Every row comes from one small tree of marks. Brackets hold a mark, then the marks that hang from it, in alphabetical order. Every link used is in the known rows. Which tree was each row made from?
Known rows:
(lovi (dasavi fera) (gusu tuvof)): [ 817  -18  424 -133   36   81  571  -92 -174  165  106  127 -148  451
   86  328   -3 -135  147  -80  -74   25  156    4 -398   69  -28 -125
  214 -395  107  -42 -119  -56 -105  183  -30 -550 -104   -1   23  -86
  518 -712]
(tanin (padapus (gusu (tuvof dasavi))) pobat): [ 196  -35 -177  176   50  -32 -253  -99  103  -58   55 -100   29 -227
   53  100  -49  530   79  -86 -126  -51  -67   87  -84 -346  -71  -22
 -474   36  -17   27 -121  -84  212  -57 -184  240    1  175  148  -48
 -394   72]
(gifiv (numeru (fepe padapus))): [-108   49  -33  -30  -84   84  175   -4   -2  300  -55   42  -34  239
  -71  237   -5 -112  -65    5   34   22  -22  -70   45  126   34   85
   -6  244 -136   73    4  299 -122 -154  100 -639  234  -69   85  -83
   19  155]
(zotug (numeru fepe) padapus): [-469 -121  122  312 -150   30  186   33  -53  243  -58   84   24  341
  -33  244  -10 -224  -57 -186  120   31  116  -33 -163  -98  -59   57
  237  -71 -162  -96  -63  198  373  -82   57 -109   72  -96  -72 -126
 -370  465]
(gifiv fera (numeru dasavi)): [ 170   39  -90 -278 -256   64 -109   59  -74   60 -170 -171 -105  249
   -2  273 -257 -145   38  243   33  317 -207  -68 -138   79  106   12
    9  160  -93  211    1  276 -291 -273  -39 -300   19 -139   40  -61
 -186  -75]
(tuvof dasavi padapus (pobat (zotug lovi numeru))): [-508  -47  -52 -372 -125 -146 -288   35 -119  -24 -304  163  -24 -324
  148 -275 -296   57   59  459  131 -256  255  232  165 -138 -265  -58
  259  102  -64 -168   65 -258  -84  118  -20  783 -136  -21  -31  108
 -322  630]
(pobat (padapus (gusu tuvof)) (zotug fepe lovi numeru)): [-868 -253  137  393  137  109 -447   18 -128 -265 -110   24   30  340
 -149   28   30 -407 -121 -399  -86 -561  206   31 -511 -456 -291    2
  138 -313 -167 -210  -56  -64  282  408   40  279 -241   13   19  144
 -584  471]
(tuvof (dasavi fera) (pobat zotug) tanin): [ 206   89   38 -625 -111 -234 -221   31 -130 -103 -291   25   19 -159
  154 -263 -134  169   90  166  178 -194  296  158  200  246 -245  -53
   -9   97   20   50    3 -417 -417   73  -63  862   77   56   31   39
 -103   89]
(tuvof dasavi (lovi gusu) (maduk fera rava) (pobat padapus)): [ 617  177    3 -672 -330 -144 -569 -248  -52 -556  -64  181  -95 -443
   81 -387 -139  -79  307  508  137 -396  106  148  418  240 -167   25
  -71  324 -158   87  -19 -627 -663  326 -148  237  263  -13  185  258
  495  108]
(pobat (zotug lovi (numeru (dasavi gusu) (fepe padapus) fera))): [-718  -98   23    9  235  -98 -164  168   63  424   -9 -181  155   80
  -65 -358  126 -439 -253  -16  250  -58  -26   33  105  -96  310   83
  129   22  -76   71  -39  293  384 -152  191  154  -37  -26 -192  235
 -258  192]
(tanin (padapus (tuvof dasavi pobat))): [ 225   12 -176 -230  -61 -120 -281  -51  100  -12 -113   32    4 -403
   80    8 -149  211  145  160  -23 -217  191  102   19  -70 -121  -97
 -270   82  -57   59  -40 -233 -164  -73 -162  606   16   12  173  -88
 -239  -68]
(dasavi fera (gusu (tanin padapus))): [ 271  185   14  152  234  -58   11   63   80 -228  221  -92   37   48
   -1  115  133   67  -78 -142  114  295 -230   14 -195 -142   26  -44
  -32 -123  296  -16  -17 -276  131 -198    0  161 -171   49 -134  -46
  139 -401]
(fepe (rava (maduk fera)) (zotug (numeru gifiv) (padapus tuvof))): [-247 -139 -176  518   -3  101  207  -29  107 -112   73  164  -72  -50
 -138  126  188   94 -206 -361 -150 -398  205 -278  315  -76   51   87
  479  -96  -73 -134   86  101  268  116   31 -343  227 -253 -114 -115
  204   68]
(tuvof (pobat padapus zotug) tanin): [ -36   76  -52 -795   27  -80 -455    7 -173 -150 -341   98  -27   14
  -38 -146  -11 -109   37   69  302 -174  596  166   21  322 -327  -98
 -339  181  -89   87   32 -247 -602   57  -57  425   55   44  224   49
 -321  216]
(padapus (gusu tanin (tuvof lovi pobat))): [ -89  -30  121  370 -121   23  127  -56  -33 -538  -24   19   26 -245
   64 -170 -182  -84  239    1 -101   58 -213    2 -120  142 -233  -37
 -353    9  -89  -13   37  -11 -160  356   -9  479  -91  102  236  -30
   -3  472]
(gusu (tanin (padapus (tuvof dasavi lovi maduk)) pobat)): [ 368  -11 -196  -66 -113  -50 -137 -254  139 -223   -8  -53  111 -850
  118 -224 -210  528  154  227 -187   12 -216   72  272 -306 -140  -40
 -475  512   -7   98   82 -193 -107 -241 -284  573   82   72  165   68
  -93   49]
(gifiv fera (numeru (fepe padapus))): [-103   44  -68 -239 -217  121  -39    1  -76  253 -228  -39  -86  307
  -74  233 -114 -193  -30  106    1  159  -27 -115  118   18  121  146
  -47  239 -128  179   56  339 -250 -244   46 -530  145 -110   98   18
  -13  141]
(numeru (dasavi fera gusu) fepe gifiv): [ 340   99  118 -186   96 -117   47  194   54  153  245 -201  181   34
  127 -228  122  -99 -100 -153  259  461 -224    1   19  335  369   75
  237  -62   89  238 -134  239  168 -153  141  -93   14   10 -236   -3
  341 -247]
(lovi dasavi (gusu (tuvof padapus (pobat zotug) tanin))): [ 498  -72  221 -638 -140  -44   64  -62 -259  341 -280  252 -205   87
  196 -276 -113   51  278  279  -39  -22  456  184   47  169 -351 -131
  -43  -48  -23   38   17 -130 -548  273  -87  164  -79  105  235  208
  198  -47]
(tuvof dasavi (lovi gusu) (maduk rava) padapus tanin): [ 870   89 -110 -357 -550 -207 -276 -211 -133  238 -149  190  -80 -683
  198 -475 -200  298  394  574  -17   30    1  169  652   85 -170   15
   82  197 -122  -31   28 -346 -452  140 -164  480  145   89  186  201
  382  190]
(dasavi fera (gusu (tanin padapus pobat))): [ 298  190  -28  117  324  -48 -123   26   92 -270  228 -150   88  -65
    2  158  143  345 -111 -230   96  323 -195   33 -179 -292   46  -39
 -225   38  337  -22   14 -179  235 -344 -109  119  -67  103 -136  -13
  -98 -297]
(padapus gusu (tuvof tanin)): [ 347  -65   38   78   23 -122  -52   31  -43  178  -89    0   48   41
  -78   38   -6 -187  136 -460  -72  -96  265    9 -180   31  -47  -59
 -220 -456 -119  -48  -86  -21  -12   16 -125  399  -24   73  288 -169
 -357  -60]
(gifiv fera (numeru (fepe padapus rava (zotug lovi)))): [-580   68 -278 -287 -217  248  -97  -37   -2  348 -209   94 -121  119
 -197  162  -84   28 -103  262 -153  114   72 -171  465  -16  287  171
   35  439  -84  -83  221  418 -229  -65  185 -895  145 -129   -5   75
   42  276]
(lovi (gusu (tanin padapus pobat) (tuvof dasavi (maduk fera)))): [ 263   21  -22    7 -141  -12  106 -248   96 -242   98   15  -89 -238
  172 -109  -74  307  126  261 -330   78 -371   73  124 -228  -68   26
 -178  345   17   47  -22 -302 -148   26 -230  -50  110  122  121  142
  221 -498]
(gusu (tanin (pobat (zotug lovi)))): [-370   86  118  -72  206   -2   38  -12 -114 -270  -83   76  101   41
  -78  197  -84 -113  -42  -85   34  237   99  101 -221  -76  -97 -113
 -257  240  -17  -56   97   53  -81 -112  -53  -71  -67    4   32  -18
 -423 -114]
(lovi dasavi (gusu (tanin padapus pobat) (tuvof maduk))): [ 526  -79  142 -143   -7  147  417 -232  -34   38  190  120  -83  -52
  117  118  -31  320  128  135 -375  237 -147   94 -109 -217 -133 -112
 -279  229   52   82   -1  119 -115  -30 -210 -547  -17   93  155  170
  237 -440]
(dasavi fera (gusu tanin (tuvof lovi padapus pobat))): [  59  121  122  183  -67  -59   37  -29  -40 -436  -22  -62  -35 -394
  195 -408 -104  214  160  244  105  230 -268  -15   78   59 -160  -26
   49   36  261 -120  111 -309  -90  178   14  756 -234  142  -81   64
  502  347]
(dasavi fera (gusu (tanin padapus) tuvof)): [  82  126   52  462  171    5  119   11   71 -235  206 -143  -16   83
   29   97  145   99  -56 -226  -43  289 -303  -72 -275 -173  -42  -61
  -34  -90  279  -49  -16 -229  177  -51   -2  218 -247  105 -145  -10
  255 -364]
(fepe (padapus (gusu tanin tuvof)) (rava fera maduk) zotug): [-493 -167 -334  581  -33  308  402  -26  248 -189   33   23 -155   -8
 -103   99  377  334 -146  171 -408 -385 -306 -285  300   85  -51  193
 -167 -224  -31  226  147  131   19  337   84 -576  192  -24  214  -52
  133   49]
(pobat (padapus (gusu tuvof)) (zotug fepe numeru)): [-505 -237   65  393  115  134 -410   36  -75 -261 -124  -19  -22  474
 -132   73   94 -317 -100 -384  -31 -590  187  -16 -547 -317 -437   51
  -24 -317 -148  -47  -69 -154  144  311   18  300 -149    3   38   94
 -469  415]
(numeru (fepe rava) fera): [  22   42   -7 -192  -88  101  235  -39  -21  255    5  112   36  -16
 -142   19   39 -316  -13  148  120  304   74   -8   84  291  135   76
 -201   64 -112  191    0  224    8  -94  153 -360   87  -39  -39 -110
  293  -20]
(tanin (pobat (padapus gusu))): [ 188   34  -38 -365  249   39 -322  -32   -8 -234   -1  -22   56  122
 -132  222   67   95   -8 -218  225 -117  281  111 -272  -55  -42  -23
 -483 -172  -37   34  -97  -48   -9  -89 -128 -200   43   89  215 -140
 -476  115]
(padapus (gusu (tuvof dasavi tanin))): [ 117  -90  -35  282 -211  -98   73  -22  -56  120 -143  -32  -16  -58
   92  -84 -107  131  174 -104 -202  -86  -55   56   24   68 -131  -26
 -111 -189 -119  -82 -103 -150  -14  221 -119  480  -29  140  202 -131
 -145  191]
(numeru (dasavi fera) (fepe (padapus tuvof) rava)): [ 146  -17 -133 -206  118   92  171    8  303  347   65 -104   41   46
 -103    9  216  -36    3  -77   -2 -103   87 -143   98  275  313  120
  -41  -16  -32  243  -34  255   52 -179  220 -227  220  -24  -35  -92
    2 -417]
(dasavi fera (gusu tanin tuvof)): [  12  109  219  539  101   17  356   55  -24 -277  120 -121  -19  266
   35  141   83 -100  -20 -253  -56  245 -307 -113 -342   64  -66  -55
  112 -187  230 -128    4 -214   99   60    8  130 -238   64 -173 -112
  377 -272]
(numeru (dasavi gusu) (fepe padapus rava zotug) fera): [-246   42 -361  -93  126   73   68  103  271  530   83 -122   27   -3
 -145 -248  266  106 -184  360  162  133 -123 -120  480  369  446  182
 -216  195   21  137   56  300   97 -173  270 -514  200   -6 -146  -13
  284  -93]
(padapus gusu (tuvof maduk)): [ 316  -52  115 -163    2  -72   21  -36  -17  -41   59   29   52   -7
  -75   26  -83 -160  110 -171  -66 -147  167  -12 -156   74  -60  -32
 -206 -330 -138   11  -99  -44  -43  -11  -92  132  -75   47  188 -105
  -39 -101]
(gusu (tanin (pobat (zotug (numeru fera))))): [-332  -54   43  150  179   10  156    7  -68 -141  -99  -35   82   63
  -79   44   -1 -234 -159 -150  122   29  -12   40 -233 -199 -203  -28
 -251   54  -32   99   93   70  109 -197  -85  313  -20  -60  -46   56
 -302  158]
(zotug lovi (numeru (dasavi gusu) fera gifiv)): [-315  -69   25  271  121 -151   24  165  -48  216  190 -140  184 -296
   26 -236  -34 -383 -184 -152  152  193 -178   70   41  -53  424  -79
  434 -169   -7 -103  -69  389  474  -75   59  164 -182  -75 -245   37
   96   97]
(pobat (zotug (fepe rava) lovi (numeru (dasavi fera gusu)))): [-360  -52   56  329  167   31 -432  192   24  -79  109  -90   72  177
  -88  -10   68 -199 -173 -157  -29 -231  -41  -13 -208 -244   18   44
  546  -59  157 -223   28  -74  405   10  194  176 -126  -72 -468  134
 -279   61]

Write each row's tree:
[ 620  106  151  -35  116  -57  219 -162  -98 -512  190   42   36 -230
   48 -155 -134  109   73  224 -103  296 -266   51  204   86  -25  -46
 -146  390  197   15   98 -253  -69 -203 -183 -194   91   -4  -61   92
  676  -29]
(tuvof (lovi (dasavi (gusu (tanin pobat)))) (maduk fera))
[-158 -128  187  507 -149  272  279   -4  -65 -213   85  267  -24    6
  -53  280   38 -175    9   93 -433  -10 -286  -15 -124 -152  -36   63
  408 -103  -60 -194   71  180   61  364   48 -707   36 -104   29  -68
  -87 -312]
(zotug (fepe (rava maduk)) (lovi (gusu tanin)))
[-726 -148 -219 -134  -10  126 -174   73  166  378  -94   -6   -1   19
  -83  -66  185 -312 -152  213  -28 -291  121  -28  207   30  130  152
  127  142 -153  304   72  315  136  -80  240 -310  207 -113  -61  180
 -419  210]
(pobat (zotug lovi (numeru dasavi (fepe padapus (rava fera)))))
[ 522   -5  -30  204   78  -40   51  -39 -120  296   72    9  -79   24
   38   69   51  204   49 -131 -181  257   98   49  -28  -73  -85 -169
 -107   25  168  -66  -41  -61   72 -106 -130    8 -127   96   24   27
  250 -167]
(lovi (dasavi (gusu (tuvof (tanin padapus)))))
[-551  -56 -120 -283 -377  105  -94   65   35  347 -231 -155  -82  438
   -8   86 -133  106  -81  263  113  314 -231 -176  135   -5  230  169
   48  275 -193  197   32  430  -89 -169   68 -517  145 -148  -16   37
 -335  328]
(gifiv fera (numeru dasavi (fepe (zotug padapus))))
[ 472   86  281   73  228   -3  504   68  -57 -178  185   14    5  331
   32  181   59  -86  -13 -101   -5  225 -204   23 -263  105   -9 -102
  167 -259  280   -8   -6 -225   57  -77  -25 -185 -170  -45 -165  -87
  511 -346]
(lovi (dasavi fera (gusu tanin)))
[  35   92 -168 -109  158 -154 -156   77  184   49  -95  -94  -15 -145
   57 -146   76  446  -38   93   74 -556  178  -86  312   85   97   19
   25 -113  190 -230   57 -408 -102   26  -44  470   56   27  -57  -85
  179  -90]
(fepe (padapus (tuvof (dasavi fera gusu) pobat)) zotug)
[-466  -49  209  144   47  -86  -27   12  -72  -32   36  127   79  169
 -123  239  -83 -178   49 -267  112  -90  202   73 -171 -184  155  -80
   91 -367 -140 -286 -130   77  337  114   42 -154 -136   22   78 -171
 -498  187]
(zotug lovi (padapus gusu))
[ 411   72    0 -254   92 -104  248   74   12   -3  174  -94  105  -73
   73   25    7  -41  -34  -14  226  279  -40   18  -29  366  287  -51
  218 -114   18  194 -111  254   -3 -122  111  -98   40  -55  -94 -164
  237 -512]
(numeru (dasavi fera) gifiv)
[-501  -43  203  263 -118   61  223  -77 -116  297  -56  189 -127  321
  -29  304  -38   -3   50  -39  -31  -46  244  -72 -120 -145  121  -91
  227 -162  -90 -487  -22  103   76  335   34 -609 -116   14   60 -130
 -140 -248]
(fepe (zotug (lovi (gusu tuvof)) padapus))
[ -71   44  -32 -228  151  -46 -223    5   81 -265 -114   54   20  -97
  -33  -33  -15 -127   62  -97   26  -57  217   52 -224  -46 -313 -110
 -479  136  -44  210   68 -177 -347  -60  -61  575  -88   -5  182   89
 -343 -179]
(gusu (tanin (padapus (tuvof (pobat zotug)))))
[-179  -50   49  227  -20   20  -40  181  175  256  247 -115  120   72
   43 -154  190  -12 -137 -411  133   62 -134  -75  147   19  279  127
  554   -6   78   -3  -72  253  518 -108  221 -135   46  -68 -453   73
   63  372]
(zotug (numeru (dasavi fera gusu) (fepe rava) gifiv) padapus)
[ 359  146  100  -44   36  -54  -83  151   31    8  147 -246  -13  258
   49  136  -21   26  -85  -88  176  137 -306  -62 -238   54  115  -18
  268  -31  171    7  -80  -33   22 -212   22 -196  -15  -29 -221  -64
   89 -132]
(gifiv (numeru (dasavi fera gusu)))
[-605  -64 -432  227   16  125   98    0   75  292   24  193  -53 -317
 -125  127  171   11 -217  103 -148 -385  269 -105  514   18  241   51
  357  -11  -14 -140  198  329  148   75  166 -588  162 -170  -51  -43
  170  151]
(fepe padapus (rava fera) (zotug lovi (numeru gifiv)))
[  84  -44  108   61 -103   -1  177  -74  -95 -130   84   23  -14   63
  -21   36  -96  -49   95    0 -124   35   -2  -26 -126  163 -112  -25
 -163 -151 -125  -34  -98   32  -15  137  -20  -38 -106  110  122  -76
  161   45]
(padapus (gusu (tuvof maduk)))
[ 137   40 -150  165  168  -93   68  217   73  120  224 -196   67   47
   80  -96  120  151 -233 -124  201  108 -132  -87   63  128  246   26
  444 -173  195  -99  -11  127  268  -91   99   47  -24  -83 -319  -53
  237  -89]
(fepe (zotug (numeru (dasavi fera gusu) gifiv)))
